Here is a tiny trained network, its code and every weight. The questions are about switching its units off for an input and a class, where a switched-off unit gives its printed mean instead of its output.

import numpy as np


def w(rows, s, z=0):
    codes = np.array(rows[::2]) - 128.0
    scale = np.full(codes.shape[1], s)
    scale[-1] = z or s
    return codes * scale


def norm(h):
    return h / np.sqrt((h * h).mean(-1, keepdims=True) + 1e-5)


def f(y):
    return np.maximum(y, 0)


def log_softmax(a):
    a = a - a.max(-1, keepdims=True)
    return a - np.log(np.exp(a).sum(-1, keepdims=True))


def net(x, mask):
    res = np.array(x, float).reshape(1, 3) / 4 @ E
    u = 0
    for l in range(2):
        y = f(norm(res) @ A[l][:, :-1].T + A[l][:, -1])
        res = res + np.where(mask[u : u + 3], y, B[l][:, -1]) @ B[l][:, :-1]
        u += 3
    return log_softmax(norm(res)[-1] @ U[:, :-1].T + U[:, -1])


A, B = {}, {}
E = w([
[72,120,128,151,137,124,138,110,159,132,122,130],'x0',
[150,161,79,140,170,51,80,66,133,152,133,101],'x1',
[93,134,129,42,131,78,198,118,71,48,193,2],'x2',
],0.0042)
A[0] = w([
[138,129,120,148,120,155,116,111,127,149,110,151,13],'L0N1',
[222,131,125,99,100,126,111,146,56,114,145,118,13],'L0N2',
[7,115,122,161,121,111,142,98,149,122,137,119,2],'L0N3',
],0.013,0.00075)
B[0] = w([
[136,108,172,74,147,44,164,210,138,30,219,65,223],'L0N1',
[98,153,134,88,216,216,214,67,251,178,40,101,255],'L0N2',
[240,172,142,30,198,231,187,115,179,171,56,104,235],'L0N3',
],0.0033,0.0072)
A[1] = w([
[47,94,159,94,31,254,203,145,7,102,121,120,59],'L1N1',
[137,167,62,112,154,59,99,15,67,153,126,59,3],'L1N2',
[56,139,99,53,92,122,192,53,1,94,145,4,2],'L1N3',
],0.0095,0.00093)
B[1] = w([
[86,166,39,145,105,81,97,3,31,155,124,71,220],'L1N1',
[22,130,78,137,41,172,160,41,3,128,115,85,209],'L1N2',
[192,92,186,183,139,114,66,243,210,131,142,241,255],'L1N3',
],0.0055,0.009)
U = w([
[167,76,169,197,109,86,47,224,134,127,166,253,106],'0',
[42,135,54,158,61,127,115,27,13,152,118,108,115],'1',
[162,146,144,50,191,197,200,115,177,153,75,105,39],'2',
[114,124,147,44,144,94,179,151,119,69,179,39,249],'3',
],0.0054,0.0015)

Each question gives the input, the list of numbers given to net, and the class t.
The units are the neurons (one row each of A and B). Each row of codes is followed by its name. A weight is (code - 128) times the scale printed after its matrix; where a second scale follows, it is the last column's (A, B and U).
mask holds one flag per neuron, layer by layer. A switched-off neuron (its flag False) gives its mean, the last column of its row in B, instead of its output. The means were averaged over made-up inputs and are rounded, as every weight is.
A unit's drop is (log p(t) with every unit on - log p(t) with that unit switched off) / (log p(t) with every unit on - log p(t) with every unit switched off).
The circuit of an input: a set's keep is (log p(t) with only the set's units on - log p(t) with every unit switched off) / (log p(t) with every unit on - log p(t) with every unit switched off). Starting from all 6 units, units are removed one at a time, each time the one whose removal leaves the highest keep (on an exact tie, the one counted first), for as long as the keep stays at least 0.8.
circuit, biggest first: the units of the circuit, biggest drop first
unit that matters most: the unit with the biggest drop
top k neurons: the k neurons with the biggest drops, biggest first
top k neurons in layer l: the k neurons of layer l with the biggest drops, biggest first
drop of u: that unit's drop, to one decimal
input [-8,8,-7], class 1: top neuron	L1N3
input [6,1,7], class 0: top 2 neurons	L1N3; L0N2
input [6,8,8], class 0: top 3 neurons	L1N3; L0N2; L1N1
input [-5,-8,8], class 0: top 2 neurons	L1N3; L1N2
input [1,-1,-1], class 3: top 3 neurons	L1N3; L0N1; L0N2
input [-8,5,6], class 2: top 4 neurons	L0N2; L1N1; L1N3; L1N2
input [-4,-4,-1], class 1: top 4 neurons	L1N3; L0N3; L1N1; L0N1
input [-5,8,8], class 0: top 3 neurons	L1N3; L1N1; L0N3
input [-4,-4,6], class 0: top 2 neurons	L1N3; L0N3
input [-8,3,7], class 2: top 2 neurons	L0N2; L0N1
input [4,-8,-7], class 1: top 4 neurons	L1N3; L1N1; L0N2; L0N3
input [4,-7,6], class 1: top 2 neurons	L1N1; L0N1
input [-6,6,5], class 1: top 3 neurons	L1N2; L0N1; L0N3
input [-6,-6,0], class 1: circuit, biggest first	L1N1
input [7,5,4], class 2: top 2 neurons in layer 1	L1N1; L1N3
input [3,-5,6], class 0: top 2 neurons in layer 1	L1N3; L1N2
input [-8,-3,6], class 2: top 2 neurons in layer 0	L0N2; L0N1
input [-2,8,8], class 0: top 2 neurons in layer 1	L1N3; L1N1
input [-4,8,5], class 1: top 2 neurons in layer 0	L0N1; L0N2
input [1,-6,-2], class 1: unit that matters most	L1N1
input [6,5,4], class 2: top 2 neurons in layer 1	L1N1; L1N3
input [3,2,-2], class 3: top 2 neurons in layer 0	L0N1; L0N2
input [3,-5,2], class 1: top 2 neurons in layer 0	L0N2; L0N1
input [5,2,8], class 0: drop of L0N2	0.1
input [4,0,7], class 0: drop of L1N3	1.0
